[[14 31 30 91 50 39 40]
 [87  6 69 41 65 58 43]
 [72 16 45 75 72 27 51]] → 72

[[  60  453  160  241 -593 -553]
 [ -93  101  353  276 -457  -92]
 [ -83 -292   72  971   98 -149]] → -83

[[-20 -21 -47  14  39 -30  -8]
 [  0  25   5  -1 -42  16 -35]
 [  0  25   5  -1 -42  16 -35]] → 0

[[-16 -33 -28 -24 -11  -6]
 [-20  17   5 -10 -13  -7]
 [  6  25   7   8   4  -6]] → 6

[[161 165 194 133 239 245]
 [171 183 159 160   6 115]
 [139  42  49 192 165 130]] → 139

[[ 13 -15   9  23]
 [-15  16 -10 -19]
 [-37  34 -30 -47]] → -37
---
array([-22,  -4,  24, -20,  31,  -1, -34]) >> -22
array([-30,  24,  19,  -2]) >> -30
array([31,  2, 21,  1, 10, -6]) >> 31
array([-28,  10,  22, -15]) >> -28
array([-18, -19, -32,  28]) >> -18
array([34, 11, 13, 13]) >> 34
array([ 13,  33,  -8, -14]) >> 13
---
[[ -3.35   5.19 -16.84 -11.07]
 [ -3.26  -0.03 -12.28  18.08]] -> 18.08, 5.19

[  26.747  125.764   37.958  185.059  160.424 -147.874] -> 185.059, 160.424

[[  4.9  -5.3   4.9  -5.8  -1.8  12.5]
 [ -3.7   2.3  14.1   1.8 -12.3   9.9]
 [ -1.3 -10.3 -17.5  -8.9  20.6  -5.9]] -> 20.6, 14.1

[ 1.803 -0.508  0.175 -0.446 -1.170 -0.213  0.787] -> 1.803, 0.787

[ 123.587 -120.347 -154.491  101.597] -> 123.587, 101.597

[[-0.48  1.60  0.00  0.48 -1.52 -1.16  0.09]
 [-0.14  0.42 -0.09  0.10 -0.60  0.67 -1.81]] -> 1.60, 0.67

[ 124.910   91.411 -184.314 -162.899   31.834  -34.410] -> 124.910, 91.411

[[ -74.00 -114.55  -16.97 -130.57  106.09]
 [  99.42  156.04   79.06  120.48   72.01]
 [ -71.91  -88.32  -71.45  -69.46  227.46]] -> 227.46, 156.04
---
[[-19   5 -11  11]
 [  4  -9  14   7]
 [-32  20 -16 -21]] out -16

[[ -8  -4   7  -2   2]
 [  3 -21 -27  -8  10]] out -27

[-15  -5  36 -25  11 -22] out 36

[ 29  -8  32  -9 -11  17] out 32

[-36 -21 -30  27 -12  13  28] out -30

[27  6  7 -4 10] out 7
---
[[ 1  0 27 14]
 [ 1  0 16 25]
 [12 11 15  4]] out 15

[  8 -14  -6  18 -36  10] out -36

[[  2   0 -11 -12  12  31 -16]
 [-13  18 -21  29  11 -21  -9]] out -21

[[-13 -15 -24  34]
 [  1  22  30  -9]] out 30

[[  1  -1 -33   6  17  -3  15]
 [  1  13 -16 -17  -9   5  12]] out 5

[ 29  -9   9   8  -7 -12] out -7

[15 38  4  8  2] out 8
---
[ 12.48   5.33 -16.16  17.93]: 17.93
[-14.914 -13.751 -11.480  15.210   8.668 -10.476]: -10.476
[ -8.08   6.36  17.02  -8.50   4.42 -17.10 -18.42]: -18.42
[ 10.4 -18.4  -1.3  -7.3  -5.4  17.8]: 17.8
[-11.2  -8.2   1.1 -18.2  11.2]: 11.2
[-0.15 -0.04  0.10 -0.05 -0.11]: -0.11
[ 0.00 -0.18  0.13 -0.10 -0.05]: -0.05
---
Input:
-20	2	-1	7	4	13	0
-27	2	-1	-1	14	33	0
Output: 13

Input: 4	7	2	2
Output: 2

Input:
724	298	505	649	573	453	746
465	555	427	722	662	499	482
244	801	950	517	646	163	224
Output: 453

Input:
46	15	46	29
54	41	9	84
46	16	47	28
Output: 46

Input:
5097	6521	6770	7245	6507	8283
5925	9801	8606	5609	6668	8888
2067	3895	7043	2990	6559	8597
Output: 6507

Input:
82	65	80	77	200
75	175	198	195	83
83	64	83	79	201
Output: 77

Input:
243	189	837	971	181
868	928	267	158	938
Output: 971

Input:
60	28	55	55	50	22
38	61	29	40	57	74
31	53	38	33	39	86
Output: 50
---
[166 111  16  33 194] yields 166, 194

[175 176  62 213  83 155] yields 175, 155

[[3 7 3 4 6 2 5]
 [3 7 3 4 5 2 4]] yields 3, 4

[778 824 811 186] yields 778, 186

[239   9 101  83] yields 239, 83

[8905 6788 1302 6686 3908] yields 8905, 3908
---
[-15 -22  34  -6   1   4] ans = 34, -22

[[ 26  20  26 -10  20  25  27]
 [ 15  33  15 -13  33  14  17]
 [  2 -19   1  35 -20   2   0]] ans = 35, -20

[-24   7   3 -27  -1] ans = 7, -27

[-29 -14  23  26 -30] ans = 26, -30

[[ 15 -10  -2 -22 -12]
 [ -7  20  15  22  26]
 [ -3  20  15  21  27]] ans = 27, -22

[  4 -38   3  -9 -36  19  -5] ans = 19, -38

[-28 -12   3  -2] ans = 3, -28

[ -1 -31 -12   3 -14 -28   2] ans = 3, -31

[ 6  1  2 32] ans = 32, 1
---
[-17   2 -13  31 -11  24] yields 24
[  9 -12 -25  -1 -35  -6] yields -6
[-17  37 -17  19 -20] yields -20
[ 3  0 12 21 36  3] yields 3
[-21  12   3 -38 -11  29] yields 29
[-32  32  32  35  33] yields 33
---
Input:
[[2255 4692 6719 2538 3112]
 [4543 7822 5421 4860 5295]
 [1388 9175 7903 1956 2813]]
Output: 4543

Input:
[[3388 4532 3354 2254]
 [3503 5066 3554 2744]
 [3637 7830 5286 2535]]
Output: 3503

Input:
[[ 91 110 134 126 177]
 [ 58 196 115  70 166]
 [ 56 125 139 114 211]]
Output: 58

Input:
[[ -9 -21 -22 -25]
 [-19  -2  15  31]
 [ 28 -21  15  -7]]
Output: -19

Input:
[[53 26 56 77 40 41 53]
 [53 15 55 68 15 57 54]
 [53 18 56 72 23 51 54]]
Output: 53

Input:
[[6 0 7 3 4]
 [2 2 3 1 1]
 [2 3 2 3 4]]
Output: 2
